[[ -3.2   8.3  25.6  15.4]
 [-15.9  -1.5 -13.3 -50.1]
 [-13.6   3.6  -6.2 -45.2]]
->
[[  8.3  25.6]
 [ -1.5 -13.3]]

[[ 22.9  48.6  33.6]
 [ 39.0 -30.8 -51.2]
 [ 46.2   8.1  11.1]]
->
[[ 48.6  33.6]
 [-30.8 -51.2]]

[[-34.0 -26.3  30.2]
 [ 43.7  35.5 -24.6]]
->
[[-26.3  30.2]
 [ 35.5 -24.6]]

[[  8.0  -1.0  -1.7  -4.0  -5.5]
 [-28.7   4.8   2.4  22.2  23.3]
 [ 44.1  -6.5  -4.5 -33.2 -36.6]
 [  6.0  -1.7  -0.5  -6.3  -4.5]
 [-31.7   3.4   5.6  15.4  23.5]]
->
[[-1.0 -1.7]
 [ 4.8  2.4]]

[[  0.7 -12.0 -39.4]
 [-25.6 -19.9 -50.8]]
->
[[-12.0 -39.4]
 [-19.9 -50.8]]

[[-49.2   8.8 -11.6  -6.5 -19.5]
 [ 12.0 -34.4  28.5  -5.3  -8.1]]
->
[[  8.8 -11.6]
 [-34.4  28.5]]

[[ 36.2   5.6  34.3  18.4   2.3]
 [  6.8  -3.3  31.6  31.6  -6.1]
 [ -6.1 -14.1  40.8  32.9  -5.0]
 [-14.0 -20.2  44.6  34.9  -4.0]
 [-13.3  -2.8  -4.1  35.2  -2.5]]
->
[[ 5.6 34.3]
 [-3.3 31.6]]

[[ 40.7   5.4 -35.0 -33.5 -31.6]
 [ 25.1 -28.7  15.3  20.3  25.5]
 [ 12.2  35.6 -31.1 -35.8 -39.3]]
->
[[  5.4 -35.0]
 [-28.7  15.3]]

[[-27.1  18.2  -9.8]
 [-43.1 -17.9  24.9]
 [ -3.8  -2.5  11.5]]
->
[[ 18.2  -9.8]
 [-17.9  24.9]]
---
[[-14.6  36.4  37.4 -12.7  47.7]
 [ 11.3  49.9  12.6   2.1  48.7]]
->
[[36.4 37.4]
 [49.9 12.6]]

[[ -3.0  -1.4  -3.5  43.1]
 [ -1.0   0.4  -1.8   1.8]
 [-29.3 -44.6 -44.8  32.8]
 [-29.9 -17.1 -16.7 -20.1]]
->
[[-1.4 -3.5]
 [ 0.4 -1.8]]

[[ 33.2 -46.2  53.3]
 [ 30.3 -48.5  41.9]
 [  5.7  32.8  -3.3]
 [ 51.1  38.7 -12.5]]
->
[[-46.2  53.3]
 [-48.5  41.9]]

[[-10.3  27.5  -1.3  10.7 -45.3]
 [ 11.5 -20.1  11.4   0.5   4.3]
 [  4.6   5.9  17.2  14.9 -54.0]]
->
[[ 27.5  -1.3]
 [-20.1  11.4]]

[[-41.9 -26.9 -18.6   6.7]
 [ 16.2 -23.1  21.0  -3.1]]
->
[[-26.9 -18.6]
 [-23.1  21.0]]

[[-54.4  16.6 -10.7   6.5]
 [ 43.9  38.8  11.0  28.6]]
->
[[ 16.6 -10.7]
 [ 38.8  11.0]]
